Here is a tiny trained network, its code and every weight. The questions are about switching its units off for an input and a target symbol, where a switched-off unit gives its printed mean instead of its output.

import numpy as np


def w(rows, s, z=0):
    codes = np.array(rows[::2]) - 128.0
    scale = np.full(codes.shape[1], s)
    scale[-1] = z or s
    return codes * scale


def f(y):
    return np.maximum(y, 0)


def softmax(a):
    e = np.exp(a - a.max(-1, keepdims=True))
    return e / e.sum(-1, keepdims=True)


def log_softmax(a):
    a = a - a.max(-1, keepdims=True)
    return a - np.log(np.exp(a).sum(-1, keepdims=True))


def net(x, mask):
    ids = ['ΘΠαβζηλξστψω'.index(c) for c in x.split()]
    T = len(ids)
    res = E[ids] + P[:T]
    u = 0
    for l in range(2):
        r = res
        for j in range(2):
            rows = slice(2 * j, 2 * j + 2)
            q, k, v = (r @ M[l][rows].T for M in (Q, K, V))
            z = softmax(np.where(np.tri(T) > 0, q @ k.T / 2**0.5, -1e9)) @ v
            o = O[l][rows]
            res = res + np.where(mask[u + j], z, o[:, -1]) @ o[:, :-1]
        u += 2
        y = f(res @ A[l][:, :-1].T + A[l][:, -1])
        res = res + np.where(mask[u : u + 4], y, B[l][:, -1]) @ B[l][:, :-1]
        u += 4
    return log_softmax(res[-1] @ U[:, :-1].T + U[:, -1])


Q, K, V, O, A, B = {}, {}, {}, {}, {}, {}
E = w([
[144,88,73,167],'Θ',
[134,86,233,108],'Π',
[73,70,104,99],'α',
[79,210,166,118],'β',
[138,173,5,200],'ζ',
[114,22,74,77],'η',
[42,115,109,136],'λ',
[120,139,53,132],'ξ',
[171,120,110,113],'σ',
[186,138,82,89],'τ',
[167,87,125,106],'ψ',
[159,109,117,98],'ω',
],0.019)
P = w([
[254,155,162,57],'0',
[89,78,110,75],'1',
[84,82,120,91],'2',
[80,85,127,101],'3',
[75,92,130,108],'4',
[73,94,126,122],'5',
[72,102,126,130],'6',
[69,106,131,131],'7',
[72,109,128,132],'8',
[69,116,125,123],'9',
[77,115,125,126],'10',
[82,116,129,128],'11',
],0.0071)
Q[0] = w([
[197,144,107,163],'0.h0',
[85,134,254,64],'0.h0',
[151,170,243,130],'0.h1',
[74,173,130,101],'0.h1',
],0.013)
K[0] = w([
[100,109,189,101],'0.h0',
[131,51,15,223],'0.h0',
[114,183,12,139],'0.h1',
[108,199,175,189],'0.h1',
],0.011)
V[0] = w([
[23,149,154,254],'0.h0',
[111,155,250,89],'0.h0',
[177,229,210,146],'0.h1',
[128,254,13,50],'0.h1',
],0.0053)
O[0] = w([
[105,79,127,255,21],'0.h0',
[38,109,211,105,39],'0.h0',
[171,102,138,210,2],'0.h1',
[146,224,159,104,148],'0.h1',
],0.006,0.0029)
A[0] = w([
[182,113,161,41,1],'0.n0',
[156,122,254,189,65],'0.n1',
[195,152,53,184,213],'0.n2',
[107,3,107,129,48],'0.n3',
],0.0077,0.0067)
B[0] = w([
[67,161,140,160,143],'0.n0',
[133,119,41,10,139],'0.n1',
[204,105,49,46,253],'0.n2',
[77,254,83,111,181],'0.n3',
],0.0097,0.0057)
Q[1] = w([
[32,120,208,187],'1.h0',
[224,100,246,126],'1.h0',
[12,184,112,69],'1.h1',
[55,211,158,162],'1.h1',
],0.011)
K[1] = w([
[22,104,235,88],'1.h0',
[187,23,112,57],'1.h0',
[53,254,29,205],'1.h1',
[16,128,68,202],'1.h1',
],0.0081)
V[1] = w([
[85,233,93,137],'1.h0',
[58,75,97,74],'1.h0',
[159,47,89,168],'1.h1',
[115,3,242,120],'1.h1',
],0.013)
O[1] = w([
[101,131,224,193,174],'1.h0',
[28,92,105,116,159],'1.h0',
[184,36,121,89,123],'1.h1',
[92,148,255,23,1],'1.h1',
],0.0099,0.024)
A[1] = w([
[150,64,63,178,254],'1.n0',
[140,124,96,177,55],'1.n1',
[254,133,66,147,107],'1.n2',
[140,178,64,137,166],'1.n3',
],0.0074,0.0061)
B[1] = w([
[182,144,137,57,253],'1.n0',
[141,156,148,253,177],'1.n1',
[48,59,249,59,212],'1.n2',
[115,214,207,89,196],'1.n3',
],0.0058,0.034)
U = w([
[156,53,79,83,63],'Θ',
[21,82,201,141,117],'Π',
[71,103,119,103,160],'α',
[85,174,91,112,113],'β',
[206,91,206,193,1],'ζ',
[81,108,79,200,97],'η',
[118,84,131,94,181],'λ',
[172,71,61,191,181],'ξ',
[188,195,78,83,149],'σ',
[118,201,184,246,163],'τ',
[126,149,118,74,102],'ψ',
[124,184,134,107,171],'ω',
],0.011,0.0085)

Each question gives the input, a string of symbols that net reads in full, and the target symbol t.
The units are the heads (2 rows each of Q, K, V and O) and the neurons (one row each of A and B). Each row of codes is followed by its name. A weight is (code - 128) times the scale printed after its matrix; where a second scale follows, it is the last column's (O, A, B and U).
mask holds one flag per unit, layer by layer, with each layer's heads first. A switched-off unit (its flag False) gives its mean, the last column of its rows in O or B, instead of its output. The means were averaged over made-up inputs and are rounded, as every weight is.
A unit's drop is (log p(t) with every unit on - log p(t) with that unit switched off) / (log p(t) with every unit on - log p(t) with every unit switched off).
The circuit of an input: a set's keep is (log p(t) with only the set's units on - log p(t) with every unit switched off) / (log p(t) with every unit on - log p(t) with every unit switched off). Starting from all 12 units, units are removed one at a time, each time the one whose removal leaves the highest keep (on an exact tie, the one counted first), for as long as the keep stays at least 0.8.
units of the circuit, in order: the units of the circuit, biggest drop first
top k neurons: the k neurons with the biggest drops, biggest first
k most important neurons of layer l: the k neurons of layer l with the biggest drops, biggest first
heads that matter: for each layer, one digit per head in row order, 1 if its drop is at least 0.15 and else 0, layers parted by /
input β ζ Θ Π λ η τ η η Θ Θ, target η: top 3 neurons => 0.n1, 0.n3, 0.n2
input Θ τ β ψ σ, target Θ: heads that matter => 00 / 11
input λ Θ Θ ξ Θ Π β η τ λ Θ, target τ: heads that matter => 11 / 10
input Θ ω Π ξ σ β λ ω, target Θ: top 2 neurons => 0.n2, 0.n3
input ω ξ ζ σ σ ω α β ζ α, target ξ: heads that matter => 10 / 01
input η α ξ σ η τ β ξ ω λ β ξ, target τ: units of the circuit, in order => 0.h0, 1.h0
input σ τ ζ ξ ζ, target σ: top 2 neurons => 0.n2, 0.n3
input β λ ζ λ Π η, target η: 3 most important neurons of layer 0 => 0.n1, 0.n2, 0.n3
input Π ζ α ξ σ ζ ξ τ, target Π: heads that matter => 11 / 01
input ζ β ξ τ ξ β Π Π ω, target ζ: units of the circuit, in order => 1.h0, 0.h1
input Π ξ Θ ψ λ η λ, target η: heads that matter => 01 / 10
input σ λ η, target β: top 2 neurons => 1.n2, 0.n3
input ζ ζ Θ α ξ ζ ζ ξ η η, target ξ: units of the circuit, in order => 1.h1
input ξ ω β ψ τ ζ τ β α ξ ξ, target τ: units of the circuit, in order => 1.h0
input τ Π ξ ψ β ξ β ω τ, target τ: units of the circuit, in order => 0.h0, 1.h1, 0.n0, 1.h0
input ζ ζ ω ω ξ τ ξ τ, target ζ: top 2 neurons => 1.n2, 1.n1
input ξ ζ Π ξ Θ ξ λ ξ τ Θ τ, target ξ: heads that matter => 11 / 01
input λ ξ Π σ Θ β ω λ, target τ: units of the circuit, in order => 1.h0, 1.n2
input ψ β β Θ α, target τ: heads that matter => 01 / 10
input ξ ζ Π, target ξ: 2 most important neurons of layer 0 => 0.n2, 0.n1
input ζ λ ζ, target ζ: 3 most important neurons of layer 1 => 1.n2, 1.n3, 1.n1
input Θ τ η ξ σ Θ ξ, target σ: top 2 neurons => 1.n3, 1.n0
input η Π ξ α η α λ ξ ξ, target η: top 2 neurons => 0.n3, 1.n2
input Π λ α, target η: top 4 neurons => 0.n3, 1.n2, 1.n3, 1.n0
input Θ ξ ξ Θ ω Π ξ Θ λ, target η: heads that matter => 11 / 10
input σ σ Π ξ ξ λ Π ω η, target η: heads that matter => 01 / 10
input Θ τ Θ, target Θ: 2 most important neurons of layer 0 => 0.n2, 0.n3
input Π ζ λ σ, target Π: units of the circuit, in order => 1.h1
input λ τ ξ λ β Θ, target τ: units of the circuit, in order => 0.h0, 1.h0, 0.n2
